Below is a small trained network, with its code and all its weights. Each question gives an input and a class and asks what happens when units are switched off, that is, made to give their printed mean instead of their output.

import numpy as np


def w(rows, s, z=0):
    codes = np.array(rows[::2]) - 128.0
    scale = np.full(codes.shape[1], s)
    scale[-1] = z or s
    return codes * scale


def f(y):
    return np.maximum(y, 0)


def log_softmax(a):
    a = a - a.max(-1, keepdims=True)
    return a - np.log(np.exp(a).sum(-1, keepdims=True))


def net(x, mask):
    res = np.array(x, float).reshape(1, 3) / 4 @ E
    y = f(res @ A[0][:, :-1].T + A[0][:, -1])
    res = res + np.where(mask, y, B[0][:, -1]) @ B[0][:, :-1]
    return log_softmax(res[-1] @ U[:, :-1].T + U[:, -1])


A, B = {}, {}
E = w([
[189,137,248,160,185,69,107,124,136],'x0',
[148,126,128,176,184,185,100,141,30],'x1',
[99,83,144,166,104,133,233,180,123],'x2',
],0.017)
A[0] = w([
[86,154,132,65,169,108,97,66,161,147],'neuron 0',
[90,80,134,136,160,133,204,160,113,100],'neuron 1',
[83,86,87,94,65,168,127,137,126,233],'neuron 2',
[96,89,135,171,120,142,214,214,93,216],'neuron 3',
[114,147,128,143,38,98,98,111,205,158],'neuron 4',
[133,140,40,169,113,121,183,185,134,135],'neuron 5',
[102,136,78,162,140,204,5,83,72,170],'neuron 6',
[139,140,124,75,106,157,110,112,65,157],'neuron 7',
[92,125,38,105,92,156,155,128,120,111],'neuron 8',
[112,64,181,137,127,70,151,160,179,140],'neuron 9',
[134,158,121,96,149,136,78,29,142,186],'neuron 10',
[166,135,131,178,157,185,125,164,68,143],'neuron 11',
[140,176,188,153,174,52,118,149,108,55],'neuron 12',
[102,147,153,113,107,65,187,169,126,127],'neuron 13',
[66,89,55,103,121,127,134,167,142,49],'neuron 14',
[141,108,111,100,92,132,101,127,155,58],'neuron 15',
[198,225,105,78,110,101,93,103,119,86],'neuron 16',
[126,113,132,224,174,186,107,155,89,8],'neuron 17',
[124,138,201,142,154,125,173,46,133,144],'neuron 18',
[59,98,94,99,184,158,149,134,169,62],'neuron 19',
[124,127,134,208,113,115,123,142,191,113],'neuron 20',
[73,146,59,128,100,159,101,133,99,183],'neuron 21',
[106,132,149,177,137,136,108,161,51,174],'neuron 22',
[118,121,140,133,118,41,172,173,145,134],'neuron 23',
[158,99,180,190,178,123,80,115,171,197],'neuron 24',
[126,167,48,150,159,147,107,109,84,156],'neuron 25',
[144,146,144,180,151,183,125,155,72,164],'neuron 26',
[93,162,127,100,127,88,153,97,151,169],'neuron 27',
[107,47,117,168,118,124,175,138,87,1],'neuron 28',
],0.011)
B[0] = w([
[121,157,155,163,103,169,118,124,127,173],'neuron 0',
[131,172,176,193,107,169,96,71,111,185],'neuron 1',
[108,120,127,171,168,163,71,87,180,235],'neuron 2',
[188,148,157,108,80,116,155,138,79,250],'neuron 3',
[172,158,171,187,94,165,76,58,119,191],'neuron 4',
[122,126,161,165,146,173,111,126,126,197],'neuron 5',
[94,85,95,69,179,96,162,188,109,225],'neuron 6',
[113,111,77,96,123,100,142,145,117,167],'neuron 7',
[159,171,132,145,92,162,136,87,132,213],'neuron 8',
[112,115,78,62,166,63,191,153,115,191],'neuron 9',
[94,164,139,177,112,175,100,78,180,192],'neuron 10',
[79,157,137,185,117,183,101,110,177,202],'neuron 11',
[126,136,152,200,157,229,85,12,163,181],'neuron 12',
[83,132,105,112,129,100,148,156,122,177],'neuron 13',
[179,168,148,137,76,119,163,99,87,182],'neuron 14',
[90,97,106,142,181,144,90,116,149,140],'neuron 15',
[153,158,185,161,116,144,159,115,68,168],'neuron 16',
[210,176,199,131,28,138,165,92,72,174],'neuron 17',
[154,125,107,100,133,77,136,182,114,175],'neuron 18',
[164,158,140,114,103,119,140,131,110,156],'neuron 19',
[122,81,109,108,129,93,172,135,125,150],'neuron 20',
[99,86,93,103,160,103,129,166,140,213],'neuron 21',
[107,119,98,181,153,156,81,123,147,197],'neuron 22',
[96,102,113,67,143,88,214,175,162,180],'neuron 23',
[171,139,151,103,90,110,148,151,104,207],'neuron 24',
[131,100,92,108,163,82,154,152,111,189],'neuron 25',
[93,112,116,132,160,164,74,98,130,202],'neuron 26',
[171,122,153,158,92,147,133,108,90,171],'neuron 27',
[64,133,69,163,177,161,48,64,215,161],'neuron 28',
],0.011,0.022)
U = w([
[87,137,135,141,152,169,77,106,185,82],'0',
[213,152,170,120,67,138,147,129,77,112],'1',
[104,74,84,36,176,76,154,253,117,252],'2',
],0.02,0.0034)

Each question gives the input, the list of numbers given to net, and the class t.
The units are the neurons (one row each of A and B). Each row of codes is followed by its name. A weight is (code - 128) times the scale printed after its matrix; where a second scale follows, it is the last column's (A, B and U).
mask holds one flag per neuron, in row order. A switched-off neuron (its flag False) gives its mean, the last column of its row in B, instead of its output. The means were averaged over made-up inputs and are rounded, as every weight is.
A unit's drop is (log p(t) with every unit on - log p(t) with that unit switched off) / (log p(t) with every unit on - log p(t) with every unit switched off).
The circuit of an input: a set's keep is (log p(t) with only the set's units on - log p(t) with every unit switched off) / (log p(t) with every unit on - log p(t) with every unit switched off). Starting from the 12 units with the biggest drops (on a tie, the unit counted first), units are removed one at a time, each time the one whose removal leaves the highest keep (on an exact tie, the one counted first), for as long as the keep stays at least 0.8.
circuit, biggest first: the units of the circuit, biggest drop first
unit that matters most: the unit with the biggest drop
top k neurons: the k neurons with the biggest drops, biggest first
drop of u: that unit's drop, to one decimal
input [8,3,0], class 0: unit that matters most : neuron 12
input [-8,0,8], class 1: top 3 neurons : neuron 3; neuron 14; neuron 8
input [0,3,7], class 0: top 2 neurons : neuron 28; neuron 24
input [1,0,-4], class 1: top 2 neurons : neuron 2; neuron 11
input [8,7,-1], class 0: top 2 neurons : neuron 12; neuron 11
input [7,7,-6], class 0: top 2 neurons : neuron 12; neuron 3
input [-7,6,0], class 2: top 2 neurons : neuron 6; neuron 25
input [-1,-3,1], class 1: top 4 neurons : neuron 11; neuron 28; neuron 26; neuron 22
input [0,7,3], class 0: top 3 neurons : neuron 11; neuron 26; neuron 22
input [5,7,-2], class 0: top 2 neurons : neuron 3; neuron 11
input [2,-2,-8], class 1: top 2 neurons : neuron 16; neuron 2
input [7,6,-6], class 0: top 2 neurons : neuron 12; neuron 3
input [-5,1,-2], class 2: top 2 neurons : neuron 6; neuron 12
input [-3,6,-5], class 2: circuit, biggest first : neuron 6
input [2,0,2], class 2: drop of neuron 17 : 0.2
input [-8,-2,7], class 1: drop of neuron 3 : 6.0
input [-1,6,-5], class 2: drop of neuron 6 : 0.6
